Below are the code and all the weights of a small trained network. Each question names an input and a class and asks about switching units off, where a switched-off unit gives its printed mean instead of its output.

import numpy as np


def w(rows, s, z=0):
    codes = np.array(rows[::2]) - 128.0
    scale = np.full(codes.shape[1], s)
    scale[-1] = z or s
    return codes * scale


def f(y):
    return np.maximum(y, 0)


def log_softmax(a):
    a = a - a.max(-1, keepdims=True)
    return a - np.log(np.exp(a).sum(-1, keepdims=True))


def net(x, mask):
    res = np.array(x, float).reshape(1, 3) / 4 @ E
    y = f(res @ A[0][:, :-1].T + A[0][:, -1])
    res = res + np.where(mask, y, B[0][:, -1]) @ B[0][:, :-1]
    return log_softmax(res[-1] @ U[:, :-1].T + U[:, -1])


A, B = {}, {}
E = w([
[158,16,114,43],'x0',
[21,147,248,71],'x1',
[165,161,235,176],'x2',
],0.012)
A[0] = w([
[112,219,128,179,135],'n0',
[155,158,167,198,155],'n1',
[142,105,9,112,253],'n2',
[214,155,132,177,159],'n3',
[95,135,111,10,206],'n4',
[143,118,172,217,181],'n5',
[126,25,65,124,196],'n6',
[149,170,165,190,151],'n7',
[108,115,228,88,219],'n8',
[138,194,102,234,221],'n9',
[142,124,216,121,202],'n10',
[228,119,89,158,168],'n11',
[111,46,91,21,171],'n12',
[135,81,118,219,151],'n13',
],0.015,0.0063)
B[0] = w([
[83,181,51,153,201],'n0',
[142,167,91,80,187],'n1',
[167,99,171,203,250],'n2',
[215,57,79,106,193],'n3',
[53,75,195,146,203],'n4',
[166,158,91,67,183],'n5',
[132,93,175,194,224],'n6',
[142,152,43,89,188],'n7',
[125,148,186,68,215],'n8',
[141,141,9,166,233],'n9',
[148,173,163,43,190],'n10',
[205,90,103,163,216],'n11',
[87,129,192,185,232],'n12',
[180,97,105,110,172],'n13',
],0.011,0.021)
U = w([
[114,224,51,87,32],'0',
[239,37,74,135,119],'1',
[108,31,90,89,2],'2',
[71,217,69,213,182],'3',
[131,102,202,245,180],'4',
[215,215,195,83,64],'5',
[54,130,254,73,211],'6',
],0.0095,0.0044)

Each question gives the input, the list of numbers given to net, and the class t.
The units are the neurons (one row each of A and B). Each row of codes is followed by its name. A weight is (code - 128) times the scale printed after its matrix; where a second scale follows, it is the last column's (A, B and U).
mask holds one flag per neuron, in row order. A switched-off neuron (its flag False) gives its mean, the last column of its row in B, instead of its output. The means were averaged over made-up inputs and are rounded, as every weight is.
A unit's drop is (log p(t) with every unit on - log p(t) with that unit switched off) / (log p(t) with every unit on - log p(t) with every unit switched off).
The circuit of an input: a set's keep is (log p(t) with only the set's units on - log p(t) with every unit switched off) / (log p(t) with every unit on - log p(t) with every unit switched off). Starting from the 12 units with the biggest drops (on a tie, the unit counted first), units are removed one at a time, each time the one whose removal leaves the highest keep (on an exact tie, the one counted first), for as long as the keep stays at least 0.8.
units of the circuit, in order: the units of the circuit, biggest drop first
k most important neurons: the k neurons with the biggest drops, biggest first
drop when u is switched off: that unit's drop, to one decimal
input [5,5,-7], class 6: units of the circuit, in order -> [n4]
input [-8,-5,7], class 0: units of the circuit, in order -> [n1 n7]
input [0,0,1], class 0: units of the circuit, in order -> [n2 n6]
input [-2,5,5], class 5: 3 most important neurons -> [n8 n10 n9]
input [-4,-1,-7], class 4: 2 most important neurons -> [n2 n7]
input [5,-1,5], class 5: drop when n10 is switched off -> 0.1
input [4,1,-1], class 4: drop when n1 is switched off -> 0.1
input [-2,7,7], class 5: drop when n8 is switched off -> 0.5
input [-8,-3,4], class 0: drop when n9 is switched off -> 0.0
input [-1,0,-1], class 3: 2 most important neurons -> [n3 n11]
